Below are the code and all the weights of a small trained network. Each question names an input and a class and asks about switching units off, where a switched-off unit gives its printed mean instead of its output.

import numpy as np


def w(rows, s, z=0):
    codes = np.array(rows[::2]) - 128.0
    scale = np.full(codes.shape[1], s)
    scale[-1] = z or s
    return codes * scale


def f(y):
    return np.maximum(y, 0)


def log_softmax(a):
    a = a - a.max(-1, keepdims=True)
    return a - np.log(np.exp(a).sum(-1, keepdims=True))


def net(x, mask):
    res = np.array(x, float).reshape(1, 7) / 4 @ E
    y = f(res @ A[0][:, :-1].T + A[0][:, -1])
    res = res + np.where(mask, y, B[0][:, -1]) @ B[0][:, :-1]
    return log_softmax(res[-1] @ U[:, :-1].T + U[:, -1])


A, B = {}, {}
E = w([
[85,124,15,139],'x0',
[123,127,137,149],'x1',
[137,129,111,90],'x2',
[117,253,135,118],'x3',
[235,143,98,169],'x4',
[125,127,133,140],'x5',
[129,128,129,128],'x6',
],0.014)
A[0] = w([
[219,65,197,138,254],'neuron 0',
[191,25,103,151,110],'neuron 1',
[35,157,152,97,106],'neuron 2',
[83,133,19,164,143],'neuron 3',
[74,1,149,98,221],'neuron 4',
[39,142,104,134,186],'neuron 5',
[73,59,161,107,172],'neuron 6',
[177,62,197,94,109],'neuron 7',
[195,174,107,157,24],'neuron 8',
[142,146,212,84,218],'neuron 9',
],0.019,0.0046)
B[0] = w([
[140,108,105,3,234],'neuron 0',
[91,2,108,175,212],'neuron 1',
[54,110,95,89,209],'neuron 2',
[151,118,14,139,219],'neuron 3',
[205,208,138,175,249],'neuron 4',
[96,149,109,83,207],'neuron 5',
[143,205,163,140,207],'neuron 6',
[104,131,119,40,201],'neuron 7',
[203,162,137,145,178],'neuron 8',
[94,131,229,160,213],'neuron 9',
],0.029,0.022)
U = w([
[255,177,226,120,234],'0',
[101,100,78,75,164],'1',
[226,189,64,217,170],'2',
[147,31,72,219,3],'3',
[40,92,216,154,49],'4',
],0.0098,0.0039)

Each question gives the input, the list of numbers given to net, and the class t.
The units are the neurons (one row each of A and B). Each row of codes is followed by its name. A weight is (code - 128) times the scale printed after its matrix; where a second scale follows, it is the last column's (A, B and U).
mask holds one flag per neuron, in row order. A switched-off neuron (its flag False) gives its mean, the last column of its row in B, instead of its output. The means were averaged over made-up inputs and are rounded, as every weight is.
A unit's drop is (log p(t) with every unit on - log p(t) with that unit switched off) / (log p(t) with every unit on - log p(t) with every unit switched off).
The circuit of an input: a set's keep is (log p(t) with only the set's units on - log p(t) with every unit switched off) / (log p(t) with every unit on - log p(t) with every unit switched off). Starting from all 10 units, units are removed one at a time, each time the one whose removal leaves the highest keep (on an exact tie, the one counted first), for as long as the keep stays at least 0.8.
units of the circuit, in order: the units of the circuit, biggest drop first
unit that matters most: the unit with the biggest drop
k most important neurons: the k neurons with the biggest drops, biggest first
drop of u: that unit's drop, to one decimal
input [6,-2,8,-1,4,-4,7], class 3: unit that matters most -> neuron 4
input [-6,-8,6,2,-2,-4,3], class 4: 2 most important neurons -> neuron 9; neuron 4
input [0,7,-1,1,0,2,5], class 4: units of the circuit, in order -> neuron 4; neuron 3
input [-4,8,7,0,8,6,-1], class 1: 4 most important neurons -> neuron 4; neuron 0; neuron 1; neuron 6
input [-8,-7,4,-7,0,2,-2], class 0: 4 most important neurons -> neuron 4; neuron 6; neuron 2; neuron 9
input [-8,7,-7,-2,1,4,4], class 1: 4 most important neurons -> neuron 0; neuron 7; neuron 4; neuron 8
input [-7,-1,-4,2,-1,-4,-8], class 4: 2 most important neurons -> neuron 9; neuron 4
input [8,3,-5,1,3,6,-5], class 2: 3 most important neurons -> neuron 1; neuron 2; neuron 0
input [-4,-6,3,-2,0,-1,-2], class 0: 2 most important neurons -> neuron 2; neuron 3
input [-5,6,8,-1,7,2,-2], class 1: 2 most important neurons -> neuron 4; neuron 0
input [1,5,3,-4,8,6,-1], class 3: 3 most important neurons -> neuron 1; neuron 5; neuron 2
input [-1,5,5,-6,-1,0,0], class 0: 2 most important neurons -> neuron 4; neuron 3
input [-1,0,-7,-4,-1,2,-5], class 0: 2 most important neurons -> neuron 3; neuron 4
input [2,-6,6,-8,-8,4,-6], class 2: units of the circuit, in order -> neuron 4
input [-8,-5,3,0,-8,7,4], class 0: 3 most important neurons -> neuron 4; neuron 1; neuron 6
input [4,-8,2,-6,5,-5,-1], class 3: drop of neuron 2 -> 0.0
input [-1,-5,4,6,5,-8,7], class 0: drop of neuron 3 -> 1.4
input [3,-5,-8,-6,8,-3,-5], class 3: drop of neuron 1 -> 1.6
